Both labels of each row:
[ 1.61 -1.17  0.63  2.25 -0.71  0.62 -0.38 -0.07  2.94  4.66  2.44  1.71
  1.30 -0.25  3.23  2.97  1.62 -3.02 -1.01  1.82 -0.71  2.35 -0.39  1.79
 -0.81 -0.22  0.53  4.61  0.50  0.63 -0.11 -0.55 -3.61 -0.74  0.97  0.57
  1.22  2.74 -2.24  1.86  1.97 -0.10  4.44 -0.87 -0.95  1.02  0.20  0.55
  0.38 -0.11 -2.89  2.77 -0.20 -1.54 -1.40 -0.03  0.20  1.23  0.37  0.20
  0.31  0.97 -1.83 -0.88  0.12 -0.34  1.63 -0.13] -> <68> & zuzif
[-0.49 -0.18  0.92 -1.88  2.07 -0.13 -0.87  1.00 -1.14 -1.97 -1.47  0.53
  1.03 -0.34 -0.02  1.14 -1.34 -1.42  0.29 -1.78  0.28 -1.00 -1.06 -3.56
  0.41 -3.96 -0.42  0.41 -2.18 -1.58  1.20 -1.55 -1.16 -1.34  1.93 -1.25
 -0.12  1.39  2.63 -1.50  0.94  0.90  0.40  0.37 -2.14 -0.90  1.07 -1.37
 -1.41  1.11  3.09 -2.06  0.70  1.16 -1.35 -0.21 -0.78  0.23  0.09 -0.33
  1.34 -0.80  0.15  1.01 -0.29 -0.34 -0.32  0.21] -> <60> & Kud
[-0.25 -0.76 -1.91  1.79 -0.41  0.19 -0.12  0.05 -0.35  0.18  0.01  0.47
  1.54 -1.05  2.12 -2.23 -0.88  2.52 -0.58  0.02 -0.75  0.61 -1.14 -0.27
  0.23  1.43 -1.39 -0.60  1.31  0.72 -2.15 -0.99  4.50 -0.66 -0.66 -0.22
  2.65  0.06 -0.84  1.01 -3.15 -2.28  4.84 -1.81 -2.88  0.26  0.49  0.63
 -0.28 -0.91 -1.02 -3.05  0.37 -0.08 -0.34 -0.52 -0.81  1.02 -0.17  0.29
 -0.79  4.35  2.24  1.03 -1.50 -0.12 -1.32 -0.22] -> <60> & Katof
[-0.61  1.52  0.01 -1.23  0.62  1.09 -0.45  0.10 -0.21 -0.67  0.78  0.62
 -1.91  0.24  2.47 -0.40 -0.58 -1.30 -1.39 -0.16  0.03  0.44 -1.47 -0.54
 -1.32 -0.11 -0.06  1.05 -0.76  1.51  0.58  0.72  6.02  2.03  0.90  0.11
 -0.21  1.44  0.64 -0.28  0.99  0.73  0.17 -1.50  0.28 -1.45  0.44 -1.34
 -0.86  1.00  2.57 -1.85 -0.17  1.43 -0.11 -1.47  0.89  1.32 -0.70 -0.15
  0.13  2.57  1.64 -1.26  0.02  0.20 -1.18  1.26] -> <60> & Katof
[ 1.12 -1.92 -2.32  3.32 -0.52 -1.42  1.29  1.80 -1.68 -0.97  0.70  0.44
  2.21 -0.22  1.62 -1.18 -1.57  3.25 -0.26 -0.43 -1.70  2.98 -2.14 -1.35
 -0.24  1.19 -0.17  0.67  4.48  1.12 -0.30  0.81  1.68 -1.02 -0.92  0.10
  0.55  0.39  1.65  1.22 -4.69 -0.72  5.72  2.47 -2.60 -0.03  1.20  0.15
  0.16 -1.74 -2.81 -2.29 -1.08  0.52 -1.34  0.36 -1.27 -0.42  0.42  0.45
  0.15  3.06 -2.00  1.94 -0.46 -0.55 -0.60  0.43] -> <68> & bap
[ 0.74 -0.91  0.63  2.62 -0.48  0.31  0.30 -0.93  0.94  2.26 -0.12  1.31
  1.23 -0.09  2.16  0.34  0.72  0.76 -0.26  1.02  0.45  0.88  0.48  0.66
 -0.12 -1.06  0.82  2.84  0.99 -0.06 -0.99 -1.54 -4.46 -0.24  1.57 -0.11
  0.19  1.69 -0.58 -0.44  1.00 -0.58  2.03  0.94 -0.94  1.01  1.13  1.38
 -0.88 -1.33 -2.76  1.32  0.10 -0.76  2.53 -0.49  0.35  1.16 -0.01 -0.25
  0.13  1.51 -1.27 -0.09  1.17  0.30  0.58 -0.26] -> <70> & zuzif
[ 0.12  1.96  0.76 -0.73  0.68  0.70 -0.56  0.05  0.98  1.36  0.85  2.10
 -1.08  1.06  2.77  0.78  0.75 -1.91 -0.88  0.56  0.45  1.22 -2.03  1.11
 -2.33 -0.90  0.49  1.20  0.23  0.84  0.56  1.14  1.50  1.22  1.55 -0.44
 -0.98  2.49 -0.31  0.26  0.28  0.46  0.54 -0.20  0.21 -1.60 -0.51  0.68
  0.19  1.42  1.97 -1.40  0.09  0.11  0.54 -0.45 -0.18  1.68  0.31  0.31
 -2.40  1.56 -1.24  0.23  1.11  0.16  0.07 -0.10] -> <60> & zuzif
[ 0.31  1.46 -1.31 -1.45 -1.00  0.18 -1.09 -0.58  1.16  4.11  1.12  0.06
 -1.65 -0.05  1.43 -1.62  0.21 -0.65  0.61  0.23 -1.03 -1.83 -3.69  3.36
  0.79  4.61 -0.51 -0.03  0.81  0.03  1.19  2.11  6.02  0.30  0.33  0.24
  0.94 -1.99  0.08  1.21 -2.19 -0.67  1.62 -2.47  0.16 -0.71 -0.06  0.26
  0.61  1.18  1.01 -0.81 -0.13  0.68  0.32 -0.86  0.93  1.75 -0.09  0.03
  0.01  0.78  0.23 -1.93 -0.21  1.39 -0.45  1.23] -> <70> & Katof
[-0.32 -0.42 -2.17  1.13  0.11 -1.03 -0.14  0.33  1.41  1.58  1.37  0.81
 -0.47  0.89  2.32  0.45  0.33 -1.17  1.17 -0.18 -0.54  1.02 -2.92  1.19
 -1.92  3.50  0.05  1.08  0.32  0.79 -0.56  1.87 -0.87  0.15  1.92  0.14
  0.15  0.61 -2.06  1.37  0.20 -0.36  0.65  0.41  0.46 -0.91 -0.69  0.95
  2.05  0.21 -2.77 -0.33 -0.31 -0.12 -0.13 -0.90 -0.66  0.99 -0.61 -0.48
 -0.76  1.47 -2.23 -0.99  0.15  0.71  0.73 -0.30] -> <70> & zuzif
[-0.01 -0.08 -0.40 -0.78 -0.93 -0.72  0.65  0.58 -0.65 -1.28 -3.14  0.15
  0.50 -0.09 -3.67 -5.24 -1.32  2.94 -0.30 -0.49 -2.10 -1.36 -1.32 -0.63
  0.73 -0.53  0.32 -3.51  0.64 -0.11  0.17 -1.08  3.47 -4.44 -0.28  0.29
  2.66 -2.40  1.91  0.94 -2.71 -0.20 -1.88  0.33 -1.40 -0.69 -0.27  1.44
 -1.08 -0.29  0.46  0.15  0.30 -0.12  1.40  1.74 -0.79 -0.84  0.18  0.55
  0.88 -2.23  1.15  0.75 -0.46 -1.53 -0.85  2.32] -> <60> & Kud
[ 1.52 -2.89 -2.61  4.74 -1.69  0.02 -0.29  1.11 -1.11  2.10  1.24  1.01
  2.27 -0.32  0.61 -0.17 -0.36 -0.06 -0.95  0.82 -0.43  1.65 -1.27  0.63
  1.22  1.32 -1.02  1.57 -0.48  1.27 -2.87 -0.24  0.46  3.89 -0.54  0.34
  1.64  2.80 -0.72  1.90  0.74 -2.16  5.97 -2.38  0.05  1.14  0.19 -0.67
  0.44 -0.09 -2.10 -3.61  0.21 -1.30 -3.57  0.77  0.66 -0.06  0.23 -1.46
 -1.31  5.13  2.62 -0.46 -0.18  1.45  0.09  0.04] -> <68> & Katof
[-0.22  0.75 -0.74  1.54  0.75 -0.20  1.45  1.43 -1.61 -1.41 -0.10  0.83
 -0.49  0.09  1.04 -0.73 -2.36  0.79  1.22  0.00 -1.05  0.98 -3.29 -1.39
 -1.02 -3.09 -0.40 -0.85 -1.55  0.73  0.78 -1.55  6.02  1.95 -0.60  0.27
 -1.35  2.41  2.06  1.29 -1.86  0.12  1.40 -0.31 -0.87 -1.65  0.27 -2.24
 -1.05  0.15  5.16 -4.65  0.71  1.52  1.30  1.86 -0.70  0.22  0.34  0.55
  1.02  2.33  1.52  0.41 -0.25 -0.11  0.58  1.68] -> <60> & bap
[ 0.99  0.84 -0.44 -1.26  0.48  0.35 -0.28 -0.22  2.08  3.02  0.43  0.63
  0.53 -0.90  2.68  1.09  0.67 -1.57 -0.97  0.74  0.96  0.46 -2.84  1.09
 -1.93  0.89  0.31  1.43  0.07  0.37 -0.05  1.58  0.16 -1.55  3.69  0.18
  1.63  0.18 -0.86 -0.06  0.31  0.45  1.57 -0.19 -2.15 -0.25 -0.86  0.53
  1.48 -0.49 -0.32  0.58 -0.59 -1.19  0.60 -1.42 -0.94  1.88  0.58  0.99
 -0.22  1.25 -2.44 -0.73  0.13  0.79 -0.27 -0.06] -> <70> & zuzif
[ 0.37  0.61 -0.93  0.03 -0.46  0.79 -0.79 -0.22  1.40  1.59  0.30 -0.66
  1.44 -2.42  1.64 -0.06 -0.53 -0.13 -1.29  0.93 -0.85  0.14 -0.61  0.34
  0.06 -0.35 -1.66  1.26  2.10  1.07 -0.80 -0.43  4.69 -0.87 -0.54  0.34
  1.72 -0.25 -0.88  0.52 -1.52 -0.02  4.25  0.23 -2.29  0.21  0.44 -1.03
 -1.92 -0.42  0.04 -0.36  0.39 -2.42 -0.67 -1.37 -0.12  0.83  0.08 -0.19
 -0.18  2.43  1.81  0.12 -1.36 -0.24  2.16 -0.65] -> <68> & Katof
[-0.04 -0.89  0.95  1.14  1.02  0.54  0.32 -0.28  0.59  0.53  2.23  1.02
  1.39  0.15  2.04  1.51  0.75 -1.38 -0.44  0.86 -0.29  1.76  0.03  0.67
 -0.54  0.01 -0.35  3.47  0.94 -0.09 -0.30 -0.40 -3.52  0.22  0.26  0.84
  0.04  1.74  0.14 -0.19  1.96 -0.23  3.30  0.97 -1.03 -0.26 -0.23  0.08
  0.50 -0.77 -1.71  0.70 -0.70 -0.72 -1.14 -0.03 -0.05  0.56 -0.15  0.45
 -0.68  1.29 -2.00 -0.51 -0.30  0.11 -0.07  0.50] -> <68> & zuzif
[ 0.49 -0.32  0.86  0.91  1.69  0.50  0.42 -0.21  1.85  2.85  1.52  0.44
  3.60 -0.19  2.28  2.11  0.71 -0.58 -1.16  0.52 -0.45  0.58 -0.56 -0.22
 -0.42 -0.79  1.06  3.94  1.11 -0.43  0.86 -0.58 -0.38  0.12  2.66  0.57
 -0.88  1.71  0.41 -0.65  1.45  0.52  2.29  2.04 -0.43 -0.26 -1.25  0.14
  1.10 -0.03 -0.99  2.19  0.11  0.08 -0.06 -1.00  0.25  1.19 -0.15  0.21
  0.67  0.91 -3.40 -0.54  0.40 -0.09 -0.70  1.18] -> <60> & zuzif
